Each row of numbers belongs to one of the objects below and depends on some of the facts about them. Some rows are named. Which object is each other row?

How the objects are related:
brobel	Ω	grovoske; bropam	Ω	pume; bropam	Ω	klagibes; budris	Ω	drabun
buto	Ω	plidre; buto	Ω	drufa; diror	Ω	vazite; diror	Ω	drufa
driklus	Ω	griskupan; flenol	Ω	drabun; fludrera	Ω	vamotrak; fludrera	Ω	klagibes
fufu	Ω	mibraskin; gigubre	Ω	brifas; giman	Ω	ketruti; gotor	Ω	mipi
gripaklin	Ω	mudru; grobram	Ω	lostom; grobram	Ω	pebro; grobram	Ω	studak
grobram	Ω	triplun; gusik	Ω	kigrar; gusik	Ω	fubu; kezir	Ω	skirulu
kezir	Ω	mipi; kezir	Ω	bralakel; kezir	Ω	studak; klifluklas	Ω	grota
kopli	Ω	ketruti; kopli	Ω	zote; kopli	Ω	sapi; lestel	Ω	bruzeno
lofam	Ω	dretras; lofam	Ω	stoplol; lovul	Ω	tuze; lovul	Ω	turar
lovul	Ω	biflil; lufis	Ω	muflis; lufis	Ω	zabaplas; mipuplom	Ω	peka
nepor	Ω	tritu; nosuskar	Ω	gavo; nosuskar	Ω	flunu; pidokes	Ω	magun
pladok	Ω	rizedrak; popovo	Ω	grugirel; popovo	Ω	pobo; popovo	Ω	delur
popovo	Ω	mipi; ramu	Ω	geplegor; ramu	Ω	skodrar; ramu	Ω	biflil
rikerek	Ω	klobru; rikerek	Ω	kigrar; rikerek	Ω	brolu; sevo	Ω	naflusta
sevo	Ω	duba; skubran	Ω	geplegor; skubran	Ω	plegrifli; skubran	Ω	mugra
skuplum	Ω	kluklan; skuplum	Ω	fubu; sobril	Ω	travim; sobril	Ω	lastul
sobril	Ω	kluklan; stusun	Ω	tritu; stusun	Ω	pume; sutok	Ω	grota
sutok	Ω	flunu; trebir	Ω	sapu; trebir	Ω	flunu; trebir	Ω	studak
trezan	Ω	nonefi; tugatrim	Ω	pobo; vaga	Ω	drodin; vikle	Ω	sapu
vumosim	Ω	drabun; zaren	Ω	trorur; zuska	Ω	vamotrak; zuska	Ω	sapu
bitotu	ε	luzor; bitotu	ε	lastul; bralan	ε	popovo; bralan	ε	traplos
brolu	ε	naflusta; bropam	ε	zaren; bropam	ε	skavo; bropam	ε	turar
budris	ε	toskibrur; budris	ε	drabun; budris	ε	fofol; budris	ε	trebir
daplan	ε	mugra; delur	ε	kezir; delur	ε	traplos; delur	ε	triplun
dotem	ε	dipu; dotem	ε	pestu; driklus	ε	trofe; flelim	ε	trubre
fluper	ε	rudin; fluper	ε	vikle; fluper	ε	dresun; fluper	ε	bralakel
fufu	ε	travim; gomum	ε	ketruti; gomum	ε	zuska; gomum	ε	pestu
gotor	ε	lofam; griskupan	ε	fofol; griskupan	ε	naflusta; griskupan	ε	drodin
gusik	ε	mudru; gusik	ε	forer; kigrar	ε	gripaklin; klagibes	ε	forer
klagibes	ε	sevo; kliflan	ε	sigas; kliflilan	ε	skirulu; kliflilan	ε	stoplol
kliflilan	ε	trofe; klobru	ε	sosuvo; kluklan	ε	lestel; kluklan	ε	ramu
kluklan	ε	nepor; kosigok	ε	skirulu; kosigok	ε	sapu; kosigok	ε	lestel
kosigok	ε	rikerek; lafli	ε	kezir; lafli	ε	mipuplom; lafli	ε	drufa
liklos	ε	zaren; lomin	ε	gigubre; lufis	ε	zaren; magun	ε	stusun
magun	ε	popovo; magun	ε	bruzeno; mibraskin	ε	popovo; mibraskin	ε	sapi
mikarin	ε	lastul; mikarin	ε	sosuvo; nonefi	ε	geplegor; nonefi	ε	lofam
pebro	ε	nostolar; pebro	ε	trorur; pebro	ε	geplegor; peka	ε	muflis
pume	ε	triplun; puskas	ε	grota; rizedrak	ε	skolu; rurik	ε	geplegor
skodrar	ε	flenol; skuplum	ε	kezir; stigak	ε	giman; stikin	ε	pladok
stikin	ε	traplos; stikin	ε	gripaklin; sugur	ε	sutok; sugur	ε	nosuskar
trestul	ε	pevu; trestul	ε	sapu; trestul	ε	nosuskar; trezan	ε	brifas
tritu	ε	trorur; tugatrim	ε	diror; tugatrim	ε	rikerek; vazite	ε	pefom
vazite	ε	plidre; vumosim	ε	trido; zabaplas	ε	dipu; zabaplas	ε	dresun
zastin	ε	mipuplom; bitotu	τ	mipi; brifas	τ	gotor; bruzeno	τ	buto
buto	τ	naflusta; delur	τ	perir; diror	τ	bruzeno; dotem	τ	gusik
drabun	τ	brifas; dresun	τ	drabun; flelim	τ	drufa; fluper	τ	nosuskar
gigubre	τ	givar; givar	τ	fluper; gotor	τ	nikasek; grovoske	τ	sapi
grugirel	τ	grobram; ketruti	τ	pume; kezir	τ	tugatrim; kliflan	τ	trestul
klifluklas	τ	pevu; kopli	τ	popovo; kosigok	τ	ketruti; liklos	τ	dotem
lovul	τ	vaga; magun	τ	trebir; mibraskin	τ	biflil; mikarin	τ	ritrin
mipi	τ	triplun; muflis	τ	kigrar; naflusta	τ	mikarin; nepor	τ	skuplum
nikasek	τ	turar; nostolar	τ	studak; nosuskar	τ	kopli; pefom	τ	fubu
perir	τ	muflis; pevu	τ	diror; pidokes	τ	bitotu; plegrifli	τ	tritu
ploflel	τ	trubre; plokem	τ	sapu; popovo	τ	stoplol; pume	τ	daplan
ritrin	τ	lufis; rurik	τ	skavo; sapi	τ	pefom; sapu	τ	klidam
skirulu	τ	plegrifli; skubran	τ	trido; skuplum	τ	plokem; stigak	τ	vikle
stikin	τ	magun; stoplol	τ	flelim; studak	τ	mibraskin; toskibrur	τ	stusun
trebir	τ	forer; trido	τ	gigubre; triplun	τ	vamotrak; trubre	τ	toskibrur
turar	τ	grovoske; tuze	τ	delur; vaga	τ	kosigok; vikle	τ	veku
zote	τ	stigak

Known rows:
-2 -1  1 -6  0 -7 -2  3  5 -8  0  1  1 -4  4 -2  6 -4  3  2 -3 -1  1  0  2  0 -2  1 : dretras
-4  5  8  3  1  1  8  8  9 -3  3  0 -1  3  2  1  7  1  1  1 -1  3  1 -8 -3 -3 -1  0 : zastin
  5  -5  -4  -2   1   0  -6 -10  -9   2   1   2   1   1  -6   0  -2   3  -4  -2   2  -2  -1   9  -1   2   1   2 : perir
-5  1 -1 11  3  0  2  1  1  1 -1 -5 -3  2  3  1 -5 -3 -5 -2 -5 -1  0 -7 -1 -5 -2  5 : giman
  5  -3 -13  21  -4  12   6   1  -9  10  -6  22  -2   5  -6   1 -27   3   3  -3  15  -8  -5  -2   2  -1  -1  -2 : kezir
  5  -5   2  18   8   0  -4  -6 -14   8  -7   1   1   9  10   5 -12   0 -18  -2   2   0  -6   7  -2   9   1  -1 : lovul
-2  1 -3  8  4 -2  4  4 -3 -1 -5 -8 -2 -1  2  0 -4 -7 -2  1 -1 -1 -2 -3  4 -2 -3  2 : brobel
  3  -4 -10   6  -2   5  -5  -5 -12   9  -5   4  -1   2  -4   0 -14   3  -1  -3   7  -5  -2   3   1   1   1  -1 : klifluklas
 -7   0 -11  18  -3   7   5   5   3   9  -5   4  -4  -1   5   0 -22  -2   1  -2   2  -4  -2 -12   0  -6  -2   0 : zuska
 -5   2  -6  17  -1   2  -1   2  -5   5  -8  13  -4   2  -2   1 -12  -6  -4  -1   4  -5  -3  -6   2  -6  -1   0 : fludrera
-4  0  1  5  1 -4 -5 -2 -1 -3 -3 14 -2  1  0  0  2 -4 -3  0 -1 -3  0 -2  0 -5  0  3 : veku
  3  -6  -4  -3   2   3  -2  -7  -2   3   6 -11   2   2  -1   0  -8   6  -1  -3  -2   0   1   2  -2   3   0   2 : trubre
  6  -2   6 -12  -2   4   3   2   8  -2   9   3   5   3  -2   0   6  11   7   1   2   3   3   2  -4   4   1  -2 : pume
  9   1   6   1  -5  13  16   0  15  21   7  -1   0 -14  -1  -1 -22   7   4   1   2   1  -7   2  -3  -2   2  -1 : gotor
 -4  -1  -3   1  -7  -2 -10   2   4  -1  -3  28  -1  -4   5  -1  -2  -2   6   0   3  -5   1  -4   1  -3   1  -1 : gavo
 -7   0   5  32  -2   5   9   1  -3   4   1 -23  -1   5  -3   1  14  -9 -10   1   0   8  -3 -11  -5  -4  -4  -4 : lufis
  6  -8 -12 -15  -9   1 -10   2   6   3   1   6   4  -7   6  -3  -8   6  15   1   4  -3   2   5   4   7   1  -5 : sapu
  8   0   5 -12   0   1   6   2   5  -4   4 -10   4   2  -4   0   8   7   5   3   3   5   1   7   2   6   1  -4 : mibraskin
 6 -6 -6 -4 -7  4 -8 -2  0  2  1 27  3 -1 -1 -1 -8  7  8 -2  8 -6  1  4  0  3  2 -3 : triplun
-5  8  7  9  2 -1  4  4 -2  2 -6  0 -4  5 -4  2  4 -4 -7  2  1  4 -1 -2  0 -5  3 -2 : driklus
 -4   9  10 -17  -1  -5   0   0   5 -14   6   5  -2   0 -20  -3  26  -1   6   3  -1   2   5   1  -2 -10   2   5 : kigrar

Name these rows:
No name comes twice in this set of rows, the named rows included.
  5   5   0  -2   5  10  22  -4  -5  -2  10 -23  -1  10 -29   0   1   7   0  -2   4   2   0  -1  -3  -7  -2   5 | skuplum
 10 -13  16   6   3  -2  -5  -7  23   5  12   4   7  -6  14  -1  -9   8  -9   4 -10   3  -5  12  -4   5   1   5 | turar
 -4  -3   7  26   9  -1   1   4   1   6  -6   0  -1   6  24   5 -13  -3 -17  -1  -5   2  -4  -6  -3   4  -2   0 | ramu
10 -1  6 -4 -5  7  1  4  5 -3  4 29  4  6 -7  0  2 11 10  1 13 -2  1  5 -2  4  2 -5 | delur
 -6   3   0 -15   0  -5  -2  -4  10 -12  12  -5  -1  -5 -13  -4  13   0   7   0  -9  -2   5  -4  -2 -12  -2  11 | fubu
  6  -5   1  13  -5   3   6  -3  -5   1   6 -25   4   1  -8  -1  17  -5  -4   3   2  11  -2   4   0   7  -2  -7 | liklos
  3  -5 -12   8  -5   7  -4  -4  -9  11  -5  11  -1   1  -4   0 -19   2   0  -3   8  -6  -3   1   2   1   2  -3 | vikle
 1  0 20 -8  3 -8 -5 -1  5  0  1 17  4 -8 31  2 10 -2 -3 -2 -8 -1  1 -1 -9 10 -2  1 | geplegor
  4  11  16 -19  -1  -4  10   3  -1   2  -2   1  -1 -14   7   0  17  -7   8   0  -1   1  -1  -2  -4   3  -2  -3 | nonefi
 -1   8   9 -12  -9   4   8   7   8   9   1  17  -1 -13  12   0   1   0  14  -2   1  -1   1 -11  -6   0   1  -4 | pebro
  6   3  -5  -6   1   3   8   2  -7  -2   1 -14   1   3  -3   2   3   0   3   0   1   9   0   6   3  10   2  -2 | flelim

The same objects again, as new rows of numbers:
Named rows:
 -1  21   2  -8   5   6  17  18   0   7  -9   5  24   1   0   6 -15  16  13  -9   1  -9   3  -4   0  13   3 -10  21   3   4   0  31   7   3   5   0  -2   6   8  -5 : mipuplom
 3  6  8 -1 10  5  7 17  2  1 -8  2 11  5  0  0 -9  6 -7 -6 -1  0  2 -6  0  6 -3 -6 18  1 -6 -2 20 11 -3  5 -9 -5  1  9  3 : tugatrim
  2  17  -1  -2   7   2  11  20   8  -3 -21  18  14   7   7  -3 -10   0   0   1  -5  -2  -4  19  -7  -3  16 -10  17  -7   2   3   2   6  -4  14 -12  -9   0  25  -1 : brobel
 -1   5  13 -10   9  13   8  24  -4  12  -6   4  30   1   0  11 -28  20  13 -11   0  -8  14  -7   1  25  -5   0  34   9  23  -6  13   9   4  12   0  -5  17  -2   1 : lestel
  0   5   7  -2   6   6   8  16   3   4 -10   8  18   5   3   4 -13   8   3  -5  -2  -3   5   5  -2   8   2  -5  24   1   8  -1   9   9  -1  11  -6  -8   6  10   4 : rikerek
  0  -9  -7  18  -9  -1  -5   3   4  -2   6   3 -29   7   6  -5  -2 -33  -1   4  -3   2   9  13   1 -23   4   4  -1   0   5  -2  -6  -8   7 -12  -8  -2  -2  -4  -5 : sapi
  0   0  -1   6 -13  -4   3  -6   1   3   9  -5 -22   2   1  -1  -3   2   4   0   0  -3   6  -1  -1  -7   6  16   0   3   0  -3   2 -15   6 -10   0  -3   4  -5  -3 : grugirel
  3  18  -5  -4  -4   1  11  13   7  -8   0   5  -1  13   3   6 -15   7  21  -2  -3   4   3  12 -14  -4  18  14   5   3  13   4   1 -11   5  -4  -5  -7   6  -3 -15 : drufa
  0  10  -5  10  -3   0   6  10   0   5  -5   4 -11  -1   3  -4  -6  -7   3   3  -1  -4   6   2   7  -6   7   0   6   1   3  -3  12  -5   7  -5   1   1   4   6  -4 : pefom
  2  -4   1   5 -11   0   7  -1   5  -2   7  -4  -5  13   0   2  -4   2  10  -6   0   3   6   4 -10  -6   3  18   6  -1   0   3   9  -5   1  -6  -3  -7  -1  -5  -2 : gavo
 1  0  5  2 -2  3  6  9  4  0 -1  2  4  8  2  2 -8  4  5 -5 -2  1  5  6 -6  1  2  7 16  1  2  1  8  3  0  4 -6 -8  2  3  0 : pestu
  3  23   1  11  13   2  10  26  -6   5 -11   4  -5  -2   2  -9  -4 -13  -4   2  -1  -9   4  -7  16  -4   2 -17   4  -4  -5  -5  19   4   4  -9   3   9   1  13  -7 : gotor
 -2   6   1   2  -1   0   6   6  -3  12  -9   5  -2  -7   4  -2  -5   7  -8   0   0 -12   3  -3   9   5   1  -9  17   2   0  -6   9   2   2   7  -2  -3   6  14   7 : nepor
 -1   9   1 -10   4   2   6  14   3  -5   8   1   3   7   0   5  -9  -7   2  -9  -1   0   2  -1  -8  -3   1 -11  10   5  -6   1  18   1   1  -5 -12  -2  -1  -4 -13 : lafli
  4   5   6  -2   5   3   5  14   3  -3   0   0   4  10   0   1  -9   0  -1  -5  -1   3   4  -2  -6   1   2   5  11   1  -2   0  11   2  -2  -1 -10  -4   2   1  -4 : lomin
  5   0  10  -1  -1   0   5   6   0  -8  10  -7  -7  14  -1   1  -4   1   4  -7   0   4   6  -2 -10  -4   1  16   1  -1  -5   1   5  -5  -2 -11  -6  -3   0  -8  -7 : tritu
 -2   5   2   2  -1  -1   5   4  -2  12  -9   5  -3  -7   3  -2  -5   7  -7   0   0 -12   3  -4   9   3   2  -9  16   3   1  -6  10   1   2   6  -2  -3   6  14   6 : trebir
  1   4  -3   8 -16  -5   6  -6  -1   4   7  -8 -24   1   0  -3   1   8   6  -1   2  -4   6  -7   0  -6   7  19  -3   3  -2  -1  11 -18   6 -13   4  -2   5  -4  -4 : plegrifli
  0  -3  -1   1  -4   1   8   7   4   1  -4   3   7   9   0   4 -10   5   3  -6  -2  -2   5   6  -7  -1   3   5  15   0   2   1   5   2   0   2  -6  -8   0   5  -4 : skavo
 -1  -9   5  -3 -17  -2  -3   0  -2   1  12   5 -26   3  12  -2  -7 -13   1   6  -4   1   3  15  -6 -15  13  13   6   2   4  -1 -23 -16   2   1 -11  -7   6  -3 -10 : muflis
  1   0   2  -5  -6   2   2  12   9  -9   4  10  -5  15   8   3 -15  -9  11   1  -6   7   4  24 -16 -12  16  14  10   0  12   4 -19  -8   0   3 -14 -10   3   0 -12 : dretras

Which object is each row?
No name comes twice in this set of rows, the named rows included.
  7   4   5   3  -6   0   8   6   2  -6   9 -10  -8  14  -3  -1  -3   5   6  -7   2   7   4  -9  -9  -3   2  22  -3   1  -8   4  19  -8   0 -13  -4  -3   0  -8  -8 | skodrar
  0 -18   4   6 -10   1   0  -6   5  -1  14  -6  -7  12   0   5  -3  -3   4  -9  -1   3   9   4  -8  -5  -7  15  12   3   0   0   3   1   2  -5  -6  -9  -1 -10   1 | mudru
  2   2  10  -4  -5   1   0  12  -8   7   7   0 -15  -3   6  -4  -9  -1  -9   2  -1   0   3  -9   5   0   4   6  10   6  -4  -4   2  -7   0   1  -8  -1   9   0  -6 | bitotu
  8   3   3  -3   4   6   2   0   3  -7 -11   0   7  15  -3   0  -4  -3  -8  -6   1  -2   7  -6 -11  -3   1   3   0  -5   6  -1  21  -5  -2  -7 -19  -5   2   0   3 | bralan
 -3 -23   8  -1  -7   4  -6   1   5  -4  18   0  -5  14   4  10 -14 -12   6  -7  -3   5  12  14 -12  -6  -5  14  19   6  12  -2 -20   1   3   0 -12 -12   4 -16  -5 | duba
  3   7   1  -2   0   1   0   1  -3   1  -5   0 -12   1   1  -2  -5  -3 -12   0   1  -6   6  -9   0  -4   5  -1  -2   2   3  -6  11 -13   3  -8 -13   0   6   2  -1 | stikin
 -5 -21 -16   3  -2  -4   9  14   3   8 -14   3  21   5  -7   7 -18  14 -21  -7  -2  -7   6  -1   0   1  -8 -13  21   1 -13  -4  -5  14  -2   9  -5  -6  -9  15 -16 | zaren
 -1 -10   4   2   5   5   2  -1   4   5 -10   3  15   6  -1   5  -3   0  -9  -9   0  -7   8   0  -2   4 -11 -12  23  -1   3  -4  15  13  -2   7 -12  -9   0   7  14 | gripaklin
  2   0  -2   8   2   1  10  -2   5   4 -15   2  11   5  -2  -2   5   6  -7  -7   1  -6   1   0  -1   0  -5 -11  14  -6 -11   0  29  11  -3   4  -7  -8  -6  16  12 | pladok
 6  0  7  1 -4  1  4  8  3 -6 10 -7 -8 14 -1  0 -6  1  3 -6  0  9  4 -4 -8 -4  1 19  2  2 -5  2 13 -4  0 -8 -8 -4  0 -8 -7 | klagibes

Now the same objects, written a new way:
Named rows:
  1  -7   4   6  -5   0   1  -4  -4  -4   2   2   2   8  -1 -11  -4   7  -4   3  10  -3  -3   3  -3   4   8   3  -5  11  10   4   5 : flunu
  5  -3   9   7  -7   3   2  -3  -6  -4   0   5   4   6  -1 -10  -9   5  -6   4   3  -4   1   4  -3   6   8   3  -6   9  14   3   5 : klobru
 -5   6  -7 -11   8  -2  -4   3   4   3   0  -1  -4  -7   3   8   8  -4   4   0  -8   3   2  -3   1  -5  -6  -2   8 -15 -16  -2  -6 : zuska
  0  12  -7 -12  14  -4   1  -3   4  10  -2  -1   6 -12   3  15  14 -12  -4   2 -26   2   4  -2   5  -3 -13  -5  10  -3 -14  -3  -5 : budris
  0  10  -9  -9  11  -2   1  -4  10  11  -2   1   4 -14   4  15  11 -11  -1  -1 -20   4   5  -2   4  -4 -12  -6  13 -10 -13  -4  -2 : vumosim
 -3   6  -4  -8  10  -1  -4   1   6   6  -3  -4  -2 -10   0   9  11  -6   3  -3 -10   6   0  -2   2  -6  -9  -3   6 -12 -13  -1  -5 : fludrera
  1  13 -13  -5  10   7  -5  -9  16  13   4  -2  19  -7   6  10   4  -4 -12  10 -22  11   6 -19  -5 -17 -20   3  15   0  -5   3  23 : lufis
 -1   1   2   2  -1   2  -8  16  -5 -11   4  -5   4  -3  -5  -4  17  -5   8   4  -4  -7  10 -13  -1 -11  -5   4   5  -3  -2  -7  33 : forer
 0  2  1  0  3 -2  7  0  0  5  2 -3 -2  0 -1 -1 -2  2  3 -3 -3 -2  0 -2  3 -3  0  1  3 -2  9  4  2 : bralan
  0  -7   5   6  -5   2   1  -4  -2  -3   1   3   3   8  -2 -11  -5   7  -3   2  12  -1  -3   3  -3   4   9   4  -3  11  11   2   5 : pobo
  3  -8   5  11 -10  -3  -3  -2 -12 -10   3  -2  -6  11  -4  -9 -10   9   0   0  20  -4  -6  -2   2   4   0   1 -11   9   1   0   1 : mugra
  7  -6   0   2  -2   0   9 -20  -2   5   1  18  16  12   4 -21  -7   8 -16  16   4  -7  -3  -1  -5   5   7   5  11  11  15   1  17 : zabaplas
 -2 -11   6   7 -11  -8   6 -11 -23  -4   0   4  -8   8  -5  -2  -5   7   1  -3  24  -9 -10   7   3  16   6   0 -13   7   5  -3 -14 : tuze
 -7   5   3  -5  -6   6   5 -12 -20   2  -5   9  -4  -1  -4  15  13  -3  11   1   1  -7  -4   3  -1  11  -4   0  -3  -3   5   0  -4 : ploflel
 -4  -5  16  19  -8 -15  -2  13 -43 -17   7 -14 -18  10 -16  -2   5  13  17  -9  17 -17  -2  -4  12  -1  -7  -1 -22  -3  -1 -12  11 : magun
 -6  11  10  -6 -14  22   7  13   2  -4  -5   4   5   6  -3   1 -24  -3   6  -4 -11  -1  11  14 -19   4  34  10 -16   8  27  13  10 : bruzeno
-25  -9 -15 -12  28  -9 -12  -5   7  12  -3 -17  -8  -5  -7  -2  41   7  10  -3  21  18 -14   4   3 -19   0   6  13 -11  -7   4  -9 : gigubre
  1  -5   6   8  -2  -2   8  -3  -4   2   2   0   1   8  -3 -12  -6  11  -1  -3   8  -4  -3   1   0   3   7   3  -2   9  19   6   5 : delur
 1  0  1  2  6 -6  0  3  0  0  1 -4  2 -1  0 -5  2 -2 -2  0 -2 -1  3  1  0 -5  2 -1  0 -1  0 -4  7 : flelim
  6  -8   1   6  -5  -1   5 -13  -3   0   3   9   7   8   1  -9  -4   4 -11   8  11  -5  -2  -5  -1   6   2   2   3  15  12  -2   8 : dretras
 -1  15   3 -14  -2  12   0  19  10  -2  -7   1   2 -12   4  12  -6 -17   8  -7 -28   2  14  12  -7   1  14  -2   0 -10  -3   3  -2 : sevo

Name these rows:
No name comes twice in this set of rows, the named rows included.
  4 -12  -3   7   6   2  -1   5  18  -1   7  -7  11   7  -3 -23   6  12  -8   9  15   6   1 -11  -5 -17   8  11  11  18  19   7  31 | drufa
 -4  21  11  -8  -4   9  -7  36   1 -10  -7 -11 -12 -13  -3  15 -19 -14  17 -17 -37   1  18  17  -6  -1  14  -4 -19 -23 -13  -3 -13 | trezan
 -5  13  -1 -17   2  21  -1  26  21   2  -9   1   0 -13   4  10   0 -20  13  -8 -30   5  13  12 -13  -4  21   1  -7 -17   2   2  -3 | lestel
 -4 -12   2  13   3 -13 -15  -3  16  10  10 -14  12   5   3 -10 -31   5 -32 -11  11  10   4  -4  -7 -11  19   5  -7   9  -2   9   9 | tritu
 -7   6  -2 -11  10  -7  -1  10 -11  -3  -2  -3  -1 -10  -8  11  36 -15  13   0 -12  -6   2  -5   3  -3  -9   2   7  -4 -14  -8  15 | trebir
-15  15   5 -12 -23  43   5 -14 -18  13  -1  19 -13  -4   2  38  19   2  31   3 -15   1 -11 -12  -4   4 -36  -9  14  -4  -3  27 -16 | kezir
-16  -6  -3 -13  -2   4  -4  -8   2  28   2   9  -7 -11   9  23  -2 -12  -7 -19  -8   4 -11  -1  -4   6  -1 -12   3 -10 -27  18 -30 | nepor
 17   7   7  12 -15  -1  15  -6 -23  -9   3  10   1   5   0   4  -9   2   2   8  -3 -20   5 -12   8  13 -17  -4  -5   7  10  -9  16 | mibraskin
 -5 -21   9   8 -17  14  -7  -3   5  14   9  10   0   8   8  -6 -18   0 -18 -10   9   1 -10  -7 -10   0   9  -2  -5  13  -7  22  -6 | sapu

